Here is a tiny trained network, its code and every weight. The questions are about switching its units off for an input and a class, where a switched-off unit gives its printed mean instead of its output.

import numpy as np


def w(rows, s, z=0):
    codes = np.array(rows[::2]) - 128.0
    scale = np.full(codes.shape[1], s)
    scale[-1] = z or s
    return codes * scale


def norm(h):
    return h / np.sqrt((h * h).mean(-1, keepdims=True) + 1e-5)


def f(y):
    return np.maximum(y, 0)


def log_softmax(a):
    a = a - a.max(-1, keepdims=True)
    return a - np.log(np.exp(a).sum(-1, keepdims=True))


def net(x, mask):
    res = np.array(x, float).reshape(1, 8) / 4 @ E
    u = 0
    for l in range(4):
        y = f(norm(res) @ A[l][:, :-1].T + A[l][:, -1])
        res = res + np.where(mask[u : u + 7], y, B[l][:, -1]) @ B[l][:, :-1]
        u += 7
    return log_softmax(norm(res)[-1] @ U[:, :-1].T + U[:, -1])


A, B = {}, {}
E = w([
[183,151,22,254,135,45],'x0',
[56,179,110,171,139,120],'x1',
[20,180,161,159,219,108],'x2',
[110,143,56,76,111,192],'x3',
[224,191,44,66,214,173],'x4',
[234,135,173,203,8,117],'x5',
[167,51,181,154,189,242],'x6',
[185,207,190,120,121,184],'x7',
],0.0053)
A[0] = w([
[147,72,95,131,210,109,86],'0.n1',
[81,99,151,139,184,197,80],'0.n2',
[180,188,111,162,198,118,100],'0.n3',
[93,232,182,85,249,209,23],'0.n4',
[120,182,79,124,196,100,172],'0.n5',
[75,102,91,129,159,173,99],'0.n6',
[113,127,111,230,157,254,3],'0.n7',
],0.0086,0.002)
B[0] = w([
[75,172,35,121,185,60,183],'0.n1',
[88,30,87,152,75,105,192],'0.n2',
[75,157,36,220,49,158,201],'0.n3',
[190,107,149,209,73,151,254],'0.n4',
[47,218,2,141,164,66,220],'0.n5',
[100,118,37,76,130,46,179],'0.n6',
[156,197,174,195,161,173,192],'0.n7',
],0.007,0.0057)
A[1] = w([
[199,158,90,79,124,204,132],'1.n1',
[214,49,108,165,82,102,91],'1.n2',
[92,197,129,80,157,82,216],'1.n3',
[124,73,116,148,104,127,106],'1.n4',
[99,144,178,154,165,170,5],'1.n5',
[163,254,135,150,155,115,44],'1.n6',
[109,109,71,147,109,168,147],'1.n7',
],0.0086,0.0017)
B[1] = w([
[218,131,219,192,75,50,220],'1.n1',
[123,93,180,127,255,134,255],'1.n2',
[82,69,44,204,112,104,220],'1.n3',
[172,113,95,113,117,157,180],'1.n4',
[188,146,121,167,175,80,149],'1.n5',
[97,125,73,136,98,120,225],'1.n6',
[185,113,148,126,148,110,232],'1.n7',
],0.0094,0.0042)
A[2] = w([
[217,194,209,117,150,141,120],'2.n1',
[208,139,64,247,92,12,155],'2.n2',
[212,136,154,141,36,238,240],'2.n3',
[178,254,188,143,63,63,60],'2.n4',
[192,117,212,135,131,5,188],'2.n5',
[188,169,91,243,114,122,251],'2.n6',
[99,28,221,212,191,130,238],'2.n7',
],0.0061,0.0026)
B[2] = w([
[136,140,150,202,86,69,168],'2.n1',
[170,62,216,123,92,144,254],'2.n2',
[68,133,112,118,67,41,185],'2.n3',
[101,199,132,149,192,130,158],'2.n4',
[159,185,205,63,70,136,192],'2.n5',
[83,15,138,66,69,176,238],'2.n6',
[160,213,254,18,138,135,213],'2.n7',
],0.0071,0.0092)
A[3] = w([
[208,33,109,119,208,189,61],'3.n1',
[70,145,75,122,129,84,119],'3.n2',
[226,204,74,47,198,155,134],'3.n3',
[6,115,125,76,70,83,18],'3.n4',
[123,188,68,253,69,184,131],'3.n5',
[60,160,110,120,43,130,67],'3.n6',
[192,111,120,52,11,127,248],'3.n7',
],0.0073,0.0014)
B[3] = w([
[65,174,83,153,221,255,168],'3.n1',
[126,120,11,235,59,82,190],'3.n2',
[133,50,98,218,137,135,136],'3.n3',
[88,147,95,247,90,64,204],'3.n4',
[72,90,39,124,162,118,207],'3.n5',
[97,65,28,142,208,135,181],'3.n6',
[68,19,220,164,59,77,253],'3.n7',
],0.0077,0.0061)
U = w([
[144,96,208,103,74,117,218],'0',
[78,98,6,167,101,107,215],'1',
[132,124,107,64,172,206,4],'2',
],0.014,0.0028)

Each question gives the input, the list of numbers given to net, and the class t.
The units are the neurons (one row each of A and B). Each row of codes is followed by its name. A weight is (code - 128) times the scale printed after its matrix; where a second scale follows, it is the last column's (A, B and U).
mask holds one flag per neuron, layer by layer. A switched-off neuron (its flag False) gives its mean, the last column of its row in B, instead of its output. The means were averaged over made-up inputs and are rounded, as every weight is.
A unit's drop is (log p(t) with every unit on - log p(t) with that unit switched off) / (log p(t) with every unit on - log p(t) with every unit switched off).
The circuit of an input: a set's keep is (log p(t) with only the set's units on - log p(t) with every unit switched off) / (log p(t) with every unit on - log p(t) with every unit switched off). Starting from the 12 units with the biggest drops (on a tie, the unit counted first), units are removed one at a time, each time the one whose removal leaves the highest keep (on an exact tie, the one counted first), for as long as the keep stays at least 0.8.
units of the circuit, in order: the units of the circuit, biggest drop first
most important unit: the unit with the biggest drop
top k neurons: the k neurons with the biggest drops, biggest first
k most important neurons of layer l: the k neurons of layer l with the biggest drops, biggest first
drop when u is switched off: that unit's drop, to one decimal
input [-2,4,4,7,7,-6,8,8], class 1: units of the circuit, in order => 1.n2, 2.n7
input [-4,0,3,-1,6,-7,1,3], class 1: top neuron => 0.n5
input [2,2,-7,-6,8,0,3,-1], class 0: top 2 neurons => 1.n1, 2.n2
input [3,-4,-3,2,-1,1,5,-4], class 2: top 2 neurons => 1.n2, 3.n1
input [-4,3,-1,1,-4,-6,6,-2], class 2: top 3 neurons => 0.n5, 2.n3, 3.n1
input [5,5,-5,2,4,4,8,-4], class 0: top 2 neurons => 1.n1, 0.n5
input [-2,-6,-5,0,1,-4,7,-7], class 2: top 2 neurons => 0.n5, 3.n1
input [8,-1,-4,-4,-4,1,6,-4], class 0: top 2 neurons => 2.n7, 2.n5
input [3,3,-2,1,7,6,6,-1], class 0: top 2 neurons => 1.n1, 0.n5
input [8,-5,-5,-1,5,1,3,-7], class 2: top 2 neurons => 3.n1, 1.n2
input [2,-2,4,0,-6,5,-7,-7], class 0: drop when 0.n1 is switched off => 0.1
input [6,-3,7,-6,4,6,0,7], class 1: drop when 0.n3 is switched off => 0.1
input [-3,-2,8,2,0,-2,-5,8], class 1: drop when 0.n2 is switched off => 0.0
input [6,-3,-1,-5,-1,3,-8,-2], class 0: most important unit => 2.n2
input [-1,4,6,-1,7,-6,8,7], class 1: 2 most important neurons of layer 0 => 0.n3, 0.n5
